Here is a tiny trained network, its code and every weight. The questions are about switching its units off for an input and a target symbol, where a switched-off unit gives its printed mean instead of its output.

import numpy as np


def w(rows, s, z=0):
    codes = np.array(rows[::2]) - 128.0
    scale = np.full(codes.shape[1], s)
    scale[-1] = z or s
    return codes * scale


def f(y):
    return y / 2 * (1 + np.tanh(0.7978845608 * (y + 0.044715 * y**3)))


def softmax(a):
    e = np.exp(a - a.max(-1, keepdims=True))
    return e / e.sum(-1, keepdims=True)


def log_softmax(a):
    a = a - a.max(-1, keepdims=True)
    return a - np.log(np.exp(a).sum(-1, keepdims=True))


def net(x, mask):
    ids = ['βεζηθλμξπστφψ'.index(c) for c in x.split()]
    T = len(ids)
    res = E[ids] + P[:T]
    u = 0
    for l in range(2):
        r = res
        for j in range(3):
            rows = slice(4 * j, 4 * j + 4)
            q, k, v = (r @ M[l][rows].T for M in (Q, K, V))
            z = softmax(np.where(np.tri(T) > 0, q @ k.T / 4**0.5, -1e9)) @ v
            o = O[l][rows]
            res = res + np.where(mask[u + j], z, o[:, -1]) @ o[:, :-1]
        u += 3
        y = f(res @ A[l][:, :-1].T + A[l][:, -1])
        res = res + np.where(mask[u : u + 4], y, B[l][:, -1]) @ B[l][:, :-1]
        u += 4
    return log_softmax(res[-1] @ U[:, :-1].T + U[:, -1])


Q, K, V, O, A, B = {}, {}, {}, {}, {}, {}
E = w([
[152,91,100,84,178,100,162,89,191],'β',
[69,169,187,81,62,185,147,253,120],'ε',
[204,225,75,170,116,181,42,40,104],'ζ',
[151,159,8,154,141,81,175,27,81],'η',
[42,111,171,97,103,42,212,166,144],'θ',
[7,206,124,128,135,159,182,144,86],'λ',
[111,181,174,79,149,170,92,165,209],'μ',
[106,178,32,59,171,175,166,66,180],'ξ',
[58,170,132,197,251,124,116,55,115],'π',
[178,114,146,133,64,138,101,225,78],'σ',
[63,127,167,211,179,69,132,139,61],'τ',
[151,27,96,98,95,73,228,144,89],'φ',
[173,79,193,160,221,125,54,150,145],'ψ',
],0.0077)
P = w([
[115,110,61,187,143,122,125,208,136],'0',
[79,135,133,100,96,53,40,83,134],'1',
[89,50,138,176,90,201,150,126,162],'2',
[147,154,123,149,162,109,183,162,145],'3',
[89,128,140,71,119,80,54,94,105],'4',
[80,91,143,164,117,228,141,121,198],'5',
[165,169,149,148,162,105,200,153,146],'6',
[92,119,152,42,146,101,75,96,81],'7',
[61,108,131,171,123,235,133,118,210],'8',
[181,187,175,146,163,110,214,144,143],'9',
[86,103,162,10,176,116,94,99,66],'10',
[41,121,137,190,116,233,119,108,227],'11',
[199,201,197,139,163,107,229,132,140],'12',
[87,97,145,34,157,80,96,91,33],'13',
],0.012)
Q[0] = w([
[137,145,148,109,109,58,159,174,73],'L0H0',
[169,130,61,158,137,155,228,154,195],'L0H0',
[127,139,147,141,45,173,91,191,140],'L0H0',
[120,139,122,52,168,48,113,81,87],'L0H0',
[46,13,94,121,85,179,56,63,168],'L0H1',
[78,150,169,106,176,96,85,92,123],'L0H1',
[101,12,101,121,33,153,83,125,71],'L0H1',
[47,58,126,135,105,204,158,126,199],'L0H1',
[146,126,130,201,101,225,211,175,250],'L0H2',
[102,122,140,90,56,125,14,85,27],'L0H2',
[112,87,119,212,67,212,81,75,204],'L0H2',
[27,82,170,219,185,239,245,164,251],'L0H2',
],0.011)
K[0] = w([
[164,134,162,101,117,85,148,194,60],'L0H0',
[171,137,91,174,154,110,205,138,198],'L0H0',
[92,127,135,154,45,188,97,192,162],'L0H0',
[156,147,123,32,159,99,127,106,61],'L0H0',
[76,75,72,73,186,136,63,143,88],'L0H1',
[127,103,122,133,155,125,121,167,165],'L0H1',
[49,81,77,86,82,119,39,108,108],'L0H1',
[99,96,145,45,169,161,120,130,41],'L0H1',
[150,128,180,69,113,168,151,95,95],'L0H2',
[44,94,45,153,99,105,52,197,139],'L0H2',
[76,82,135,59,138,149,64,81,98],'L0H2',
[149,167,239,31,184,114,155,85,9],'L0H2',
],0.013)
V[0] = w([
[90,102,171,141,118,115,99,179,63],'L0H0',
[73,155,51,100,110,158,134,110,65],'L0H0',
[149,116,96,206,156,204,204,183,135],'L0H0',
[136,189,153,156,84,174,147,188,166],'L0H0',
[123,194,68,156,64,73,130,147,54],'L0H1',
[148,65,140,156,139,157,158,228,122],'L0H1',
[82,87,158,147,161,38,118,141,106],'L0H1',
[65,188,201,133,182,62,133,82,190],'L0H1',
[181,96,24,124,171,111,159,49,177],'L0H2',
[163,98,118,213,190,58,105,80,3],'L0H2',
[27,103,96,144,85,105,224,121,51],'L0H2',
[201,63,180,82,59,1,171,136,119],'L0H2',
],0.0091)
O[0] = w([
[156,133,75,105,135,153,102,79,180,106],'L0H0',
[138,105,159,119,139,102,80,144,171,133],'L0H0',
[175,151,117,200,133,85,152,122,128,117],'L0H0',
[151,91,100,158,172,83,152,84,99,107],'L0H0',
[55,139,135,186,89,69,123,83,93,92],'L0H1',
[151,91,82,109,83,90,145,203,82,105],'L0H1',
[105,140,149,109,200,95,74,166,89,187],'L0H1',
[99,177,132,113,236,156,140,134,138,252],'L0H1',
[203,184,143,51,151,66,142,66,212,146],'L0H2',
[157,96,216,142,165,2,117,144,91,110],'L0H2',
[75,161,225,101,59,135,175,81,64,138],'L0H2',
[138,206,175,118,51,130,85,245,168,90],'L0H2',
],0.0098,0.0048)
A[0] = w([
[118,130,47,230,184,181,246,30,87,140],'L0N0',
[252,77,122,101,159,44,129,254,138,5],'L0N1',
[76,144,251,75,142,74,85,57,179,181],'L0N2',
[116,103,129,14,153,212,112,144,147,191],'L0N3',
],0.0064,0.0014)
B[0] = w([
[166,91,203,73,100,108,86,150,184,228],'L0N0',
[123,73,135,152,175,179,161,1,94,171],'L0N1',
[215,110,67,153,104,161,121,156,86,255],'L0N2',
[106,138,111,191,84,73,84,98,103,247],'L0N3',
],0.0095,0.01)
Q[1] = w([
[117,100,122,96,77,149,136,178,146],'L1H0',
[166,196,148,143,133,163,199,163,154],'L1H0',
[162,143,81,55,121,136,132,97,119],'L1H0',
[154,166,164,60,140,93,163,148,97],'L1H0',
[139,132,124,88,146,89,108,115,53],'L1H1',
[77,112,114,104,121,142,104,95,127],'L1H1',
[184,141,130,96,124,88,172,105,141],'L1H1',
[114,149,128,113,133,117,254,152,155],'L1H1',
[140,139,70,187,141,115,125,159,137],'L1H2',
[105,101,173,158,172,207,184,154,142],'L1H2',
[137,177,148,132,158,90,201,126,188],'L1H2',
[138,144,152,147,114,135,124,143,97],'L1H2',
],0.0098)
K[1] = w([
[106,73,121,92,67,128,128,186,158],'L1H0',
[152,198,167,141,149,195,156,218,186],'L1H0',
[141,92,96,137,109,122,207,92,168],'L1H0',
[138,136,255,128,131,72,227,136,153],'L1H0',
[105,121,148,171,124,45,136,124,128],'L1H1',
[121,82,75,91,96,111,124,46,107],'L1H1',
[155,124,190,156,117,138,203,120,190],'L1H1',
[137,103,117,117,148,181,230,172,123],'L1H1',
[141,161,36,120,152,146,112,156,91],'L1H2',
[141,117,153,110,170,234,150,174,125],'L1H2',
[154,224,160,86,163,157,152,117,124],'L1H2',
[128,118,128,104,99,113,150,171,110],'L1H2',
],0.0083)
V[1] = w([
[97,115,137,121,184,57,169,43,80],'L1H0',
[97,152,255,61,196,95,165,128,200],'L1H0',
[163,114,96,219,179,242,159,184,146],'L1H0',
[88,137,184,173,111,81,101,154,169],'L1H0',
[129,136,192,159,183,178,121,134,138],'L1H1',
[124,181,194,81,193,198,103,180,160],'L1H1',
[148,60,183,213,119,96,126,142,203],'L1H1',
[122,233,195,214,128,105,122,112,107],'L1H1',
[167,139,103,162,127,73,221,152,113],'L1H2',
[221,141,99,198,84,188,121,185,167],'L1H2',
[185,121,157,236,123,122,188,132,181],'L1H2',
[98,145,57,115,110,191,113,62,116],'L1H2',
],0.0057)
O[1] = w([
[103,67,193,112,167,116,146,161,178,254],'L1H0',
[97,92,135,99,175,219,32,166,98,42],'L1H0',
[61,118,114,150,123,78,88,53,25,135],'L1H0',
[107,172,100,96,141,175,121,111,145,57],'L1H0',
[134,100,88,171,71,99,134,104,144,111],'L1H1',
[150,95,116,188,83,42,140,119,118,65],'L1H1',
[107,140,88,188,94,172,55,127,107,131],'L1H1',
[116,2,99,108,81,129,131,139,147,93],'L1H1',
[130,141,99,152,126,92,148,139,216,115],'L1H2',
[105,92,106,34,133,68,28,102,145,149],'L1H2',
[139,141,111,85,115,100,131,70,205,186],'L1H2',
[125,130,89,111,184,131,136,140,52,109],'L1H2',
],0.0063,0.0053)
A[1] = w([
[245,171,131,74,77,147,101,108,216,64],'L1N0',
[109,174,159,26,199,255,135,147,202,67],'L1N1',
[139,69,64,101,231,116,146,11,110,96],'L1N2',
[203,64,207,161,204,111,137,69,227,2],'L1N3',
],0.0059,0.0067)
B[1] = w([
[7,107,114,151,148,117,166,137,113,184],'L1N0',
[162,61,49,139,115,122,178,133,100,175],'L1N1',
[123,172,136,149,123,169,127,182,165,217],'L1N2',
[119,173,92,62,86,118,107,129,48,254],'L1N3',
],0.011,0.0095)
U = w([
[63,159,110,171,147,199,126,144,54,50],'β',
[150,102,211,108,110,144,184,24,111,154],'ε',
[125,125,90,178,167,134,66,128,241,253],'ζ',
[198,222,117,79,156,154,181,108,168,169],'η',
[148,61,179,123,103,227,128,150,179,200],'θ',
[205,76,87,195,107,118,143,59,81,147],'λ',
[83,187,181,141,133,98,145,244,182,131],'μ',
[50,125,169,101,87,160,100,42,134,94],'ξ',
[156,184,93,150,3,152,106,187,93,49],'π',
[86,82,185,180,200,72,143,128,100,145],'σ',
[115,74,59,115,150,113,156,147,120,77],'τ',
[126,166,127,131,123,9,152,110,123,82],'φ',
[172,129,155,61,137,109,59,152,103,96],'ψ',
],0.0061,0.0039)

Each question gives the input, a string of symbols that net reads in full, and the target symbol t.
The units are the heads (4 rows each of Q, K, V and O) and the neurons (one row each of A and B). Each row of codes is followed by its name. A weight is (code - 128) times the scale printed after its matrix; where a second scale follows, it is the last column's (O, A, B and U).
mask holds one flag per unit, layer by layer, with each layer's heads first. A switched-off unit (its flag False) gives its mean, the last column of its rows in O or B, instead of its output. The means were averaged over made-up inputs and are rounded, as every weight is.
A unit's drop is (log p(t) with every unit on - log p(t) with that unit switched off) / (log p(t) with every unit on - log p(t) with every unit switched off).
The circuit of an input: a set's keep is (log p(t) with only the set's units on - log p(t) with every unit switched off) / (log p(t) with every unit on - log p(t) with every unit switched off). Starting from the 12 units with the biggest drops (on a tie, the unit counted first), units are removed one at a time, each time the one whose removal leaves the highest keep (on an exact tie, the one counted first), for as long as the keep stays at least 0.8.
circuit, biggest first: the units of the circuit, biggest drop first
k most important neurons: the k neurons with the biggest drops, biggest first
which heads matter: for each layer, one digit per head in row order, 1 if its drop is at least 0.15 and else 0, layers parted by /
input ξ β λ β β β μ φ ζ ε β λ β ξ, target η: circuit, biggest first	(L0H2, L1N2)
input μ β μ β λ φ μ θ μ θ τ τ, target σ: circuit, biggest first	(L0H2, L0H0)
input μ μ β λ η θ β λ ξ, target ε: which heads matter	101 / 000
input ε ε λ, target θ: circuit, biggest first	(L0H2, L0N0, L1N3)
input μ ε β ε θ τ, target β: circuit, biggest first	(L0H2, L0H1, L0N0)
input β ξ μ, target ξ: 2 most important neurons	(L0N0, L1N0)
input π β η β β σ β ε ε ε, target π: which heads matter	011 / 110
input β β τ τ ξ, target ψ: 4 most important neurons	(L0N3, L0N2, L0N1, L1N0)
input ζ μ φ μ π, target ζ: which heads matter	111 / 010
input β ε β ε λ μ, target ε: 2 most important neurons	(L0N0, L0N2)
input σ ε τ μ ψ σ π λ ε μ η, target φ: circuit, biggest first	(L0H1, L1H0, L0N1)
input ε β ξ λ ξ μ ξ ψ ψ β η μ, target λ: circuit, biggest first	(L0N2, L0H2, L1H1, L0H0)
input π σ π, target μ: circuit, biggest first	(L0N2, L0H2, L1H0)
input ζ λ π β θ β φ π β τ, target σ: circuit, biggest first	(L0H2, L0H1, L0N1, L1N3)
input η β π β θ ε, target β: circuit, biggest first	(L0H2, L1H0, L0H1)
input β β β β μ μ β φ β, target π: circuit, biggest first	(L0H2, L1H0)
input ε π φ β, target η: circuit, biggest first	(L0H2, L0N3)
input β θ μ ξ θ θ π β, target ψ: circuit, biggest first	(L0N2, L0H0, L0H2, L1H0)
input β β ψ ζ ε β θ, target μ: circuit, biggest first	(L0H2)
input φ β β π β π β ξ η ψ ε θ β ε, target μ: circuit, biggest first	(L0H1, L0H2, L1H0, L1N0)
input τ π ε ψ σ β β ψ β β β, target θ: which heads matter	111 / 111
input σ φ μ φ β ξ β θ ξ, target β: circuit, biggest first	(L0H2, L0H1, L0N0)
input β β σ β μ, target ψ: 3 most important neurons	(L0N3, L0N1, L0N2)
input σ μ σ φ, target ε: which heads matter	011 / 000
input μ ε β β ξ μ β, target η: 3 most important neurons	(L0N1, L1N2, L0N0)
input ψ ζ μ ψ φ, target σ: 3 most important neurons	(L0N1, L0N3, L1N3)
input β φ σ β ζ, target ψ: 2 most important neurons	(L0N3, L0N1)
input θ ξ μ μ ξ π φ β ψ μ μ μ, target τ: most important neuron	(L1N1)
input ξ λ μ π ε ξ φ μ η μ θ, target η: 2 most important neurons	(L0N3, L0N2)
input β μ β μ π β π π β μ, target ζ: which heads matter	001 / 110
